Here is a tiny trained network, its code and every weight. The questions are about switching its units off for an input and a target symbol, where a switched-off unit gives its printed mean instead of its output.

import numpy as np


def w(rows, s, z=0):
    codes = np.array(rows[::2]) - 128.0
    scale = np.full(codes.shape[1], s)
    scale[-1] = z or s
    return codes * scale


def norm(h):
    return h / np.sqrt((h * h).mean(-1, keepdims=True) + 1e-5)


def f(y):
    return np.maximum(y, 0)


def softmax(a):
    e = np.exp(a - a.max(-1, keepdims=True))
    return e / e.sum(-1, keepdims=True)


def log_softmax(a):
    a = a - a.max(-1, keepdims=True)
    return a - np.log(np.exp(a).sum(-1, keepdims=True))


def net(x, mask):
    ids = ['αβγδζηψω'.index(c) for c in x.split()]
    T = len(ids)
    res = E[ids] + P[:T]
    u = 0
    for l in range(3):
        q, k, v = (norm(res) @ M[l].T for M in (Q, K, V))
        z = softmax(np.where(np.tri(T) > 0, q @ k.T / 2**0.5, -1e9)) @ v
        res = res + np.where(mask[u], z, O[l][:, -1]) @ O[l][:, :-1]
        u += 1
        y = f(norm(res) @ A[l][:, :-1].T + A[l][:, -1])
        res = res + np.where(mask[u : u + 12], y, B[l][:, -1]) @ B[l][:, :-1]
        u += 12
    return log_softmax(norm(res)[-1] @ U[:, :-1].T + U[:, -1])


Q, K, V, O, A, B = {}, {}, {}, {}, {}, {}
E = w([
[94,124,92,253,112,121,48,160,43],'α',
[199,145,175,147,86,145,117,155,169],'β',
[99,131,208,172,137,62,133,136,153],'γ',
[94,76,107,209,112,138,184,130,162],'δ',
[90,195,190,134,109,105,98,163,138],'ζ',
[80,145,89,95,93,100,141,233,100],'η',
[92,183,175,139,107,170,178,144,163],'ψ',
[187,34,149,177,140,104,155,171,124],'ω',
],0.018)
P = w([
[107,126,194,49,87,214,101,161,121],'0',
[120,132,98,107,137,170,108,139,169],'1',
[127,139,87,124,171,143,115,155,134],'2',
[135,152,86,134,178,131,121,159,100],'3',
[143,161,90,145,170,128,134,158,75],'4',
[143,156,101,149,159,126,142,152,49],'5',
[143,146,117,154,156,120,145,142,21],'6',
[146,127,136,150,142,110,157,134,7],'7',
],0.011)
Q[0] = w([
[152,145,86,108,255,124,127,147,180],'L0H1',
[106,116,77,70,158,133,54,46,177],'L0H1',
],0.0093)
K[0] = w([
[150,215,67,156,198,90,133,195,249],'L0H1',
[100,70,134,3,165,152,114,109,251],'L0H1',
],0.0045)
V[0] = w([
[119,101,112,197,129,117,1,116,74],'L0H1',
[194,190,118,86,89,152,15,146,169],'L0H1',
],0.0066)
O[0] = w([
[141,118,143,2,215,111,119,31,143,255],'L0H1',
[186,111,188,108,16,42,111,62,76,142],'L0H1',
],0.0092,0.004)
A[0] = w([
[159,123,130,229,86,129,229,125,162,162],'L0N1',
[109,201,139,117,136,184,176,100,160,112],'L0N2',
[55,152,188,177,117,42,153,68,144,167],'L0N3',
[170,163,181,143,124,189,126,133,198,126],'L0N4',
[56,85,65,131,148,167,125,102,138,113],'L0N5',
[106,99,120,254,59,93,83,171,100,25],'L0N6',
[126,158,155,72,116,221,105,65,104,62],'L0N7',
[200,123,89,179,126,145,70,81,110,252],'L0N8',
[158,26,176,71,84,105,173,78,114,97],'L0N9',
[172,108,98,46,121,56,135,129,93,44],'L0N10',
[116,39,81,167,115,77,154,113,91,216],'L0N11',
[130,81,118,69,187,67,149,45,154,54],'L0N12',
],0.0083,0.003)
B[0] = w([
[138,133,198,85,132,12,23,47,87,232],'L0N1',
[156,162,153,85,53,130,179,158,127,255],'L0N2',
[170,207,121,88,120,178,71,125,154,202],'L0N3',
[180,66,99,108,172,145,164,177,137,223],'L0N4',
[165,206,113,117,71,129,198,67,99,163],'L0N5',
[106,237,35,225,125,120,49,135,108,242],'L0N6',
[128,143,64,178,79,166,97,178,116,212],'L0N7',
[100,105,125,185,207,83,230,142,125,209],'L0N8',
[153,198,138,97,125,133,106,216,129,164],'L0N9',
[163,106,117,103,68,123,111,168,76,171],'L0N10',
[156,201,179,77,87,44,145,93,152,192],'L0N11',
[92,93,202,254,180,71,144,76,46,219],'L0N12',
],0.0072,0.0053)
Q[1] = w([
[170,3,100,128,113,231,53,76,159],'L1H1',
[106,98,83,185,127,173,185,57,100],'L1H1',
],0.0063)
K[1] = w([
[98,54,118,114,36,146,115,125,255],'L1H1',
[131,131,167,103,124,90,126,170,166],'L1H1',
],0.0073)
V[1] = w([
[77,204,135,40,157,158,102,72,166],'L1H1',
[101,125,75,178,82,102,1,152,198],'L1H1',
],0.0065)
O[1] = w([
[68,76,117,155,88,76,250,181,94,23],'L1H1',
[84,102,177,66,98,102,210,160,176,254],'L1H1',
],0.013,0.0014)
A[1] = w([
[143,101,82,77,185,161,106,38,145,113],'L1N1',
[118,75,132,65,77,236,83,101,64,135],'L1N2',
[92,188,125,169,76,159,116,225,184,158],'L1N3',
[144,73,112,167,155,57,45,120,114,196],'L1N4',
[109,102,158,161,194,85,154,63,107,97],'L1N5',
[198,154,169,117,233,180,157,160,221,86],'L1N6',
[107,146,178,19,104,165,159,162,129,65],'L1N7',
[69,117,208,19,172,127,66,75,170,45],'L1N8',
[84,103,81,132,125,228,202,117,183,158],'L1N9',
[227,47,147,177,107,132,191,145,166,131],'L1N10',
[79,84,57,91,124,144,77,192,147,65],'L1N11',
[152,130,126,135,86,215,253,133,169,4],'L1N12',
],0.0075,0.003)
B[1] = w([
[164,120,147,12,111,126,120,75,187,144],'L1N1',
[136,169,79,193,108,120,195,195,230,152],'L1N2',
[142,62,132,149,127,208,107,44,113,254],'L1N3',
[40,139,122,193,104,202,206,125,141,195],'L1N4',
[87,158,186,56,130,136,120,143,243,188],'L1N5',
[127,46,125,54,193,177,64,108,122,170],'L1N6',
[212,161,143,97,167,79,168,165,136,198],'L1N7',
[254,92,123,216,130,114,112,135,63,142],'L1N8',
[215,214,14,22,124,132,159,69,157,143],'L1N9',
[67,15,109,91,203,198,169,154,28,141],'L1N10',
[123,88,122,63,150,59,43,147,142,144],'L1N11',
[150,103,110,115,143,162,129,225,183,163],'L1N12',
],0.0067,0.0076)
Q[2] = w([
[88,2,115,105,121,138,130,114,142],'L2H1',
[123,65,61,173,100,110,109,80,144],'L2H1',
],0.0084)
K[2] = w([
[123,70,150,118,105,142,160,140,239],'L2H1',
[209,102,161,144,20,138,46,183,254],'L2H1',
],0.0085)
V[2] = w([
[112,85,113,98,101,101,81,253,155],'L2H1',
[110,97,17,147,87,76,128,127,84],'L2H1',
],0.0075)
O[2] = w([
[121,144,191,140,238,142,92,152,125,1],'L2H1',
[133,112,249,95,87,213,62,137,175,1],'L2H1',
],0.011,0.0026)
A[2] = w([
[91,123,124,149,188,151,192,165,130,83],'L2N1',
[97,174,83,93,115,116,89,119,125,134],'L2N2',
[106,205,112,117,169,79,131,76,179,203],'L2N3',
[93,75,128,170,188,82,126,114,94,101],'L2N4',
[126,143,232,216,173,148,164,124,144,159],'L2N5',
[85,147,75,246,120,139,102,226,167,144],'L2N6',
[121,128,160,159,127,151,127,78,94,121],'L2N7',
[115,128,76,64,95,180,150,129,134,157],'L2N8',
[125,85,126,68,84,112,124,55,111,2],'L2N9',
[94,99,117,102,159,182,198,164,202,170],'L2N10',
[86,157,92,215,107,128,111,125,101,119],'L2N11',
[110,101,77,164,65,97,150,183,130,178],'L2N12',
],0.011,0.0026)
B[2] = w([
[184,66,198,118,157,89,137,76,167,169],'L2N1',
[179,102,185,133,153,92,165,116,186,200],'L2N2',
[153,59,137,84,128,166,91,154,114,253],'L2N3',
[132,217,96,120,54,166,139,142,168,181],'L2N4',
[47,133,102,123,144,129,95,141,125,219],'L2N5',
[105,134,21,192,87,128,170,11,42,240],'L2N6',
[122,143,169,159,151,132,172,138,109,176],'L2N7',
[84,154,123,125,81,169,112,126,160,202],'L2N8',
[75,66,176,148,93,118,123,56,76,148],'L2N9',
[154,214,136,184,124,171,150,87,207,173],'L2N10',
[123,171,103,159,125,115,102,180,110,247],'L2N11',
[96,156,84,115,165,119,108,131,108,197],'L2N12',
],0.011,0.0075)
U = w([
[77,122,14,216,109,109,117,85,47,167],'α',
[213,43,54,71,218,197,88,70,33,109],'β',
[36,118,158,126,198,182,44,117,98,186],'γ',
[105,33,192,115,62,127,134,2,81,218],'δ',
[231,156,174,160,59,48,18,48,103,5],'ζ',
[79,112,99,26,104,46,193,193,79,141],'η',
[145,165,90,97,67,217,135,72,171,149],'ψ',
[116,144,121,117,227,74,249,69,122,29],'ω',
],0.0054,0.0014)

Each question gives the input, a string of symbols that net reads in full, and the target symbol t.
The units are the heads (2 rows each of Q, K, V and O) and the neurons (one row each of A and B). Each row of codes is followed by its name. A weight is (code - 128) times the scale printed after its matrix; where a second scale follows, it is the last column's (O, A, B and U).
mask holds one flag per unit, layer by layer, with each layer's heads first. A switched-off unit (its flag False) gives its mean, the last column of its rows in O or B, instead of its output. The means were averaged over made-up inputs and are rounded, as every weight is.
A unit's drop is (log p(t) with every unit on - log p(t) with that unit switched off) / (log p(t) with every unit on - log p(t) with every unit switched off).
The circuit of an input: a set's keep is (log p(t) with only the set's units on - log p(t) with every unit switched off) / (log p(t) with every unit on - log p(t) with every unit switched off). Starting from the 12 units with the biggest drops (on a tie, the unit counted first), units are removed one at a time, each time the one whose removal leaves the highest keep (on an exact tie, the one counted first), for as long as the keep stays at least 0.8.
units of the circuit, in order: the units of the circuit, biggest drop first
most important unit: the unit with the biggest drop
top k neurons: the k neurons with the biggest drops, biggest first
top k neurons in layer l: the k neurons of layer l with the biggest drops, biggest first
input η γ γ η ψ γ γ η, target ω: top 2 neurons in layer 2	(L2N1 L2N10)
input η β ω, target ζ: units of the circuit, in order	(L0N11 L0H1)
input ψ δ ψ α α δ, target δ: most important unit	L2H1
input η η β, target γ: units of the circuit, in order	(L2H1 L2N5)
input ψ δ ω, target ψ: top 2 neurons	(L2N4 L2N10)
input ψ β ζ ψ γ ψ, target ω: top 2 neurons	(L0N2 L0N12)
input ω ψ η α ω α, target β: top 3 neurons in layer 1	(L1N1 L1N5 L1N3)
input γ α α ψ, target δ: top 2 neurons	(L0N6 L0N12)
input ζ ψ ω ζ ψ, target η: top 3 neurons	(L0N1 L0N11 L2N6)
input ψ β ψ β, target α: top 4 neurons	(L0N8 L1N4 L0N6 L0N2)
input ψ ψ α α, target δ: top 2 neurons in layer 2	(L2N3 L2N9)
input ψ β ψ β δ ψ η ω, target γ: top 2 neurons	(L0N11 L1N5)
input α ψ α β, target δ: top 3 neurons	(L2N9 L1N4 L0N12)
input ψ η α ψ ψ ψ ω, target ω: top 2 neurons	(L0N6 L2N1)
input η ψ β δ, target ζ: units of the circuit, in order	(L0N1 L2N6)
input ψ δ η ψ β γ, target ζ: top 2 neurons	(L0N3 L0N8)
input γ ω δ, target β: top 4 neurons	(L2N3 L0N1 L0N12 L0N5)
input ψ ψ η α γ α β, target δ: top 3 neurons	(L0N6 L2N9 L0N12)
input β ω β η ζ ψ, target η: top 2 neurons	(L0N1 L0N12)
input ψ η η, target γ: top neuron	(L1N4)
input ψ δ γ ω ω δ, target β: most important unit	L0H1
input ψ ω β η, target ζ: units of the circuit, in order	(L0H1 L1H1 L2N2)
input γ β ψ, target ζ: units of the circuit, in order	(L0H1 L0N1)
input η η ψ α ζ, target ζ: top 2 neurons	(L0N8 L1N8)
input ψ ψ γ β, target ω: top 3 neurons	(L0N4 L1N10 L0N12)
input ψ ψ β ψ, target ζ: top 3 neurons in layer 0	(L0N1 L0N8 L0N12)
input γ α α ψ β α α η, target δ: units of the circuit, in order	(L2H1 L2N9 L0H1)
input α δ ω α ψ, target δ: units of the circuit, in order	(L0H1 L2H1 L2N9 L1N4)
input δ δ ζ, target ψ: top 2 neurons in layer 1	(L1N9 L1N3)
input α γ ω ψ γ, target γ: most important unit	L0N7
